Here is a tiny trained network, its code and every weight. The questions are about switching its units off for an input and a target symbol, where a switched-off unit gives its printed mean instead of its output.

import numpy as np


def w(rows, s, z=0):
    codes = np.array(rows[::2]) - 128.0
    scale = np.full(codes.shape[1], s)
    scale[-1] = z or s
    return codes * scale


def f(y):
    return np.maximum(y, 0)


def softmax(a):
    e = np.exp(a - a.max(-1, keepdims=True))
    return e / e.sum(-1, keepdims=True)


def log_softmax(a):
    a = a - a.max(-1, keepdims=True)
    return a - np.log(np.exp(a).sum(-1, keepdims=True))


def net(x, mask):
    ids = ['αβγδεηθτφ'.index(c) for c in x.split()]
    T = len(ids)
    res = E[ids] + P[:T]
    q, k, v = (res @ M[0].T for M in (Q, K, V))
    z = softmax(np.where(np.tri(T) > 0, q @ k.T / 3**0.5, -1e9)) @ v
    res = res + np.where(mask[0], z, O[0][:, -1]) @ O[0][:, :-1]
    y = f(res @ A[0][:, :-1].T + A[0][:, -1])
    res = res + np.where(mask[1:13], y, B[0][:, -1]) @ B[0][:, :-1]
    return log_softmax(res[-1] @ U[:, :-1].T + U[:, -1])


Q, K, V, O, A, B = {}, {}, {}, {}, {}, {}
E = w([
[207,154,72,72,179,73,156,21,55],'α',
[121,202,105,233,161,165,180,141,76],'β',
[85,1,75,213,171,217,58,127,148],'γ',
[69,145,106,186,55,24,55,58,174],'δ',
[208,246,111,52,57,51,190,200,123],'ε',
[222,156,204,170,97,207,46,72,53],'η',
[99,48,202,127,17,97,159,30,86],'θ',
[43,116,116,86,80,97,54,234,55],'τ',
[34,212,52,38,89,190,176,155,175],'φ',
],0.0066)
P = w([
[92,103,228,190,190,215,142,178,13],'0',
[115,166,20,131,15,69,106,73,89],'1',
[120,171,38,136,2,64,101,45,100],'2',
[127,163,47,137,24,58,81,47,110],'3',
[125,173,34,119,20,53,103,43,101],'4',
[134,182,46,139,21,70,92,34,89],'5',
[138,173,27,135,23,49,94,33,99],'6',
],0.004)
Q[0] = w([
[110,218,14,179,6,119,94,14,5],'head 0',
[36,206,15,140,2,98,24,13,4],'head 0',
[27,134,21,178,17,74,11,12,30],'head 0',
],0.0069)
K[0] = w([
[58,60,236,108,253,215,182,186,66],'head 0',
[79,99,240,168,254,208,214,186,42],'head 0',
[113,126,215,152,236,164,241,205,44],'head 0',
],0.007)
V[0] = w([
[244,177,205,142,233,216,211,198,77],'head 0',
[123,253,20,56,64,48,192,142,152],'head 0',
[211,100,199,143,74,59,98,1,80],'head 0',
],0.0066)
O[0] = w([
[240,56,239,160,203,110,218,212,175,193],'head 0',
[145,97,6,191,36,111,190,138,25,2],'head 0',
[2,149,213,129,222,36,146,76,26,134],'head 0',
],0.006,0.0057)
A[0] = w([
[53,117,107,65,166,174,243,137,81,150],'neuron 0',
[105,84,150,5,84,209,100,191,156,195],'neuron 1',
[223,25,112,160,131,123,156,239,234,94],'neuron 2',
[62,88,174,110,238,65,141,78,127,255],'neuron 3',
[127,222,101,46,84,61,176,105,154,163],'neuron 4',
[31,171,196,59,213,129,89,130,56,32],'neuron 5',
[54,199,63,145,91,119,125,52,34,94],'neuron 6',
[215,92,39,130,62,116,195,150,123,58],'neuron 7',
[171,139,56,181,41,140,96,169,130,223],'neuron 8',
[95,87,140,234,96,65,218,155,43,232],'neuron 9',
[131,159,206,69,232,118,65,146,252,59],'neuron 10',
[109,39,225,106,197,67,165,254,135,94],'neuron 11',
],0.0055,0.0035)
B[0] = w([
[73,106,167,34,123,158,209,42,247,143],'neuron 0',
[102,117,179,60,91,221,65,76,68,179],'neuron 1',
[150,172,52,129,50,76,135,221,252,184],'neuron 2',
[96,21,97,118,106,80,160,105,171,255],'neuron 3',
[221,101,208,151,140,156,138,130,160,190],'neuron 4',
[167,209,81,227,119,30,3,103,198,178],'neuron 5',
[149,126,52,64,108,146,155,221,74,191],'neuron 6',
[58,83,25,138,217,137,201,71,148,153],'neuron 7',
[120,117,119,223,190,171,65,105,127,189],'neuron 8',
[34,175,224,164,142,119,204,188,88,185],'neuron 9',
[69,206,25,88,185,152,205,140,112,237],'neuron 10',
[225,93,66,71,124,120,76,104,21,196],'neuron 11',
],0.0059,0.0062)
U = w([
[100,14,246,107,51,141,202,71,96,236],'α',
[222,162,232,202,138,204,5,68,91,234],'β',
[95,8,31,171,170,191,104,117,155,49],'γ',
[57,175,142,41,124,218,186,102,198,99],'δ',
[70,163,58,69,52,104,74,211,2,174],'ε',
[230,191,143,78,48,71,169,215,165,59],'η',
[65,206,148,224,203,160,215,181,104,171],'θ',
[61,189,149,203,96,27,85,96,235,67],'τ',
[194,95,41,62,211,84,184,26,80,3],'φ',
],0.0067,0.0034)

Each question gives the input, a string of symbols that net reads in full, and the target symbol t.
The units are the heads (3 rows each of Q, K, V and O) and the neurons (one row each of A and B). Each row of codes is followed by its name. A weight is (code - 128) times the scale printed after its matrix; where a second scale follows, it is the last column's (O, A, B and U).
mask holds one flag per unit, heads first, then neurons. A switched-off unit (its flag False) gives its mean, the last column of its rows in O or B, instead of its output. The means were averaged over made-up inputs and are rounded, as every weight is.
A unit's drop is (log p(t) with every unit on - log p(t) with that unit switched off) / (log p(t) with every unit on - log p(t) with every unit switched off).
The circuit of an input: a set's keep is (log p(t) with only the set's units on - log p(t) with every unit switched off) / (log p(t) with every unit on - log p(t) with every unit switched off). Starting from the 12 units with the biggest drops (on a tie, the unit counted first), units are removed one at a time, each time the one whose removal leaves the highest keep (on an exact tie, the one counted first), for as long as the keep stays at least 0.8.
units of the circuit, in order: the units of the circuit, biggest drop first
k most important neurons: the k neurons with the biggest drops, biggest first
drop when u is switched off: that unit's drop, to one decimal
input η β η α η, target φ: units of the circuit, in order -> [head 0; neuron 10; neuron 11; neuron 3]
input φ β δ, target γ: units of the circuit, in order -> [head 0; neuron 7]
input θ δ γ δ γ, target τ: units of the circuit, in order -> [head 0; neuron 5]
input θ δ δ α δ δ φ, target τ: units of the circuit, in order -> [head 0; neuron 5]
input γ α δ ε, target δ: units of the circuit, in order -> [head 0; neuron 10]
input β δ η, target η: units of the circuit, in order -> [head 0; neuron 2]
input ε φ δ θ, target θ: 2 most important neurons -> [neuron 9; neuron 3]
input τ δ γ, target β: units of the circuit, in order -> [head 0; neuron 3; neuron 10]
input φ ε φ γ η ε β, target γ: 3 most important neurons -> [neuron 7; neuron 8; neuron 10]
input ε η δ θ τ, target θ: units of the circuit, in order -> [head 0; neuron 9; neuron 8]
input α η η δ γ δ φ, target α: most important neuron -> [neuron 10]
input ε φ γ, target θ: units of the circuit, in order -> [head 0; neuron 9; neuron 3]
input β δ τ α, target η: 2 most important neurons -> [neuron 2; neuron 8]
input δ η γ, target ε: 2 most important neurons -> [neuron 6; neuron 4]
input δ φ δ, target ε: units of the circuit, in order -> [head 0; neuron 6]
input η ε ε, target φ: units of the circuit, in order -> [head 0; neuron 11; neuron 10]
input φ ε η β η, target γ: 2 most important neurons -> [neuron 7; neuron 8]
input α δ η α δ, target α: most important neuron -> [neuron 5]
input τ η η δ δ δ, target β: 2 most important neurons -> [neuron 3; neuron 10]
input θ η δ θ η τ, target τ: 2 most important neurons -> [neuron 5; neuron 3]
input ε φ η α ε β, target θ: drop when neuron 1 is switched off -> 0.0
input τ η τ, target β: drop when neuron 6 is switched off -> 0.1
